Below is a small trained network, with its code and all its weights. Each question gives an input and a target symbol and asks what happens when units are switched off, that is, made to give their printed mean instead of their output.

import numpy as np


def w(rows, s, z=0):
    codes = np.array(rows[::2]) - 128.0
    scale = np.full(codes.shape[1], s)
    scale[-1] = z or s
    return codes * scale


def f(y):
    return np.maximum(y, 0)


def softmax(a):
    e = np.exp(a - a.max(-1, keepdims=True))
    return e / e.sum(-1, keepdims=True)


def log_softmax(a):
    a = a - a.max(-1, keepdims=True)
    return a - np.log(np.exp(a).sum(-1, keepdims=True))


def net(x, mask):
    ids = ['αβγελσω'.index(c) for c in x.split()]
    T = len(ids)
    res = E[ids] + P[:T]
    r = res
    for j in range(2):
        rows = slice(2 * j, 2 * j + 2)
        q, k, v = (r @ M[0][rows].T for M in (Q, K, V))
        z = softmax(np.where(np.tri(T) > 0, q @ k.T / 2**0.5, -1e9)) @ v
        o = O[0][rows]
        res = res + np.where(mask[j], z, o[:, -1]) @ o[:, :-1]
    y = f(res @ A[0][:, :-1].T + A[0][:, -1])
    res = res + np.where(mask[2:10], y, B[0][:, -1]) @ B[0][:, :-1]
    return log_softmax(res[-1] @ U[:, :-1].T + U[:, -1])


Q, K, V, O, A, B = {}, {}, {}, {}, {}, {}
E = w([
[181,133,151,136,95,227],'α',
[129,131,101,181,165,150],'β',
[31,131,204,215,171,179],'γ',
[93,163,126,224,194,124],'ε',
[118,103,1,119,29,150],'λ',
[194,62,163,100,99,127],'σ',
[41,65,70,154,163,61],'ω',
],0.017)
P = w([
[157,254,25,44,31,22],'0',
[131,132,175,168,96,124],'1',
[138,114,192,182,111,115],'2',
[106,93,165,122,115,121],'3',
[89,63,160,106,112,142],'4',
[158,82,124,137,108,112],'5',
[99,62,164,127,112,118],'6',
[143,56,135,169,118,109],'7',
[149,26,104,127,111,144],'8',
[227,39,48,121,102,140],'9',
[176,116,126,188,139,68],'10',
[141,86,151,174,125,126],'11',
],0.0083)
Q[0] = w([
[101,9,102,28,70,2],'h0',
[134,167,114,13,123,49],'h0',
[62,18,102,171,152,152],'h1',
[195,185,98,94,45,215],'h1',
],0.0097)
K[0] = w([
[131,26,114,147,131,125],'h0',
[99,24,145,199,141,247],'h0',
[133,73,120,179,147,189],'h1',
[177,150,92,140,80,144],'h1',
],0.013)
V[0] = w([
[214,43,160,42,94,72],'h0',
[146,97,184,71,54,254],'h0',
[117,133,86,177,123,184],'h1',
[142,214,101,39,109,91],'h1',
],0.0086)
O[0] = w([
[232,125,169,79,64,17,229],'h0',
[144,87,86,255,34,175,134],'h0',
[98,186,110,56,110,84,228],'h1',
[82,53,194,121,119,209,2],'h1',
],0.0094,0.0044)
A[0] = w([
[198,150,91,152,165,160,255],'n0',
[102,131,82,118,81,174,223],'n1',
[70,214,39,109,131,253,133],'n2',
[47,170,44,190,166,71,228],'n3',
[145,189,144,64,167,123,31],'n4',
[145,213,108,164,68,52,213],'n5',
[160,26,154,133,101,112,182],'n6',
[151,138,115,156,10,105,104],'n7',
],0.008,0.0043)
B[0] = w([
[83,136,254,103,70,164,185],'n0',
[113,81,155,74,80,98,175],'n1',
[126,113,140,228,204,177,188],'n2',
[147,68,122,89,82,183,227],'n3',
[113,201,9,157,61,169,163],'n4',
[99,68,107,73,159,110,247],'n5',
[147,158,162,85,187,82,217],'n6',
[124,189,127,247,133,57,251],'n7',
],0.0093,0.013)
U = w([
[76,18,167,17,124,113,178],'α',
[127,130,110,109,132,149,226],'β',
[74,183,147,124,100,45,107],'γ',
[94,82,98,176,1,143,149],'ε',
[141,184,44,192,168,126,125],'λ',
[159,241,24,143,90,124,60],'σ',
[184,9,98,188,176,156,4],'ω',
],0.0078,0.0042)

Each question gives the input, a string of symbols that net reads in full, and the target symbol t.
The units are the heads (2 rows each of Q, K, V and O) and the neurons (one row each of A and B). Each row of codes is followed by its name. A weight is (code - 128) times the scale printed after its matrix; where a second scale follows, it is the last column's (O, A, B and U).
mask holds one flag per unit, heads first, then neurons. A switched-off unit (its flag False) gives its mean, the last column of its rows in O or B, instead of its output. The means were averaged over made-up inputs and are rounded, as every weight is.
A unit's drop is (log p(t) with every unit on - log p(t) with that unit switched off) / (log p(t) with every unit on - log p(t) with every unit switched off).
most important unit: the unit with the biggest drop
top k neurons: the k neurons with the biggest drops, biggest first
heads that matter: for each layer, one digit per head in row order, 1 if its drop is at least 0.15 and else 0, layers parted by /
drop when u is switched off: that unit's drop, to one decimal
input ω λ ε, target σ: heads that matter	10
input λ λ γ ω λ β λ γ γ ε λ ε, target α: heads that matter	00
input ω ω ω σ ε σ ω ω, target α: heads that matter	00
input σ α β λ γ γ α λ ε ω λ, target α: most important unit	h0
input σ γ σ α, target γ: top 4 neurons	n6, n7, n3, n2
input σ α λ α α γ ε ε β, target γ: top 2 neurons	n7, n3
input ω σ γ α γ α ε α, target σ: heads that matter	10
input ε ε γ α β, target λ: top 2 neurons	n2, n4
input β ω γ λ, target α: top 3 neurons	n7, n1, n4
input α σ γ ω α α ε, target ε: top 2 neurons	n3, n6
input α σ γ ε σ ε, target ε: top 3 neurons	n3, n6, n0
input α ε α ε ε λ γ β σ γ λ, target γ: top 3 neurons	n7, n3, n4
input ε ε ω α γ β α ε α α, target λ: drop when n2 is switched off	0.8
input γ γ α ε, target ω: drop when h0 is switched off	1.3
input σ β σ σ ε α γ γ ε, target γ: drop when n2 is switched off	0.1
input σ ε σ λ ω α α α γ, target γ: top neuron	n7
input σ ε λ β ε λ β, target γ: top 2 neurons	n3, n7
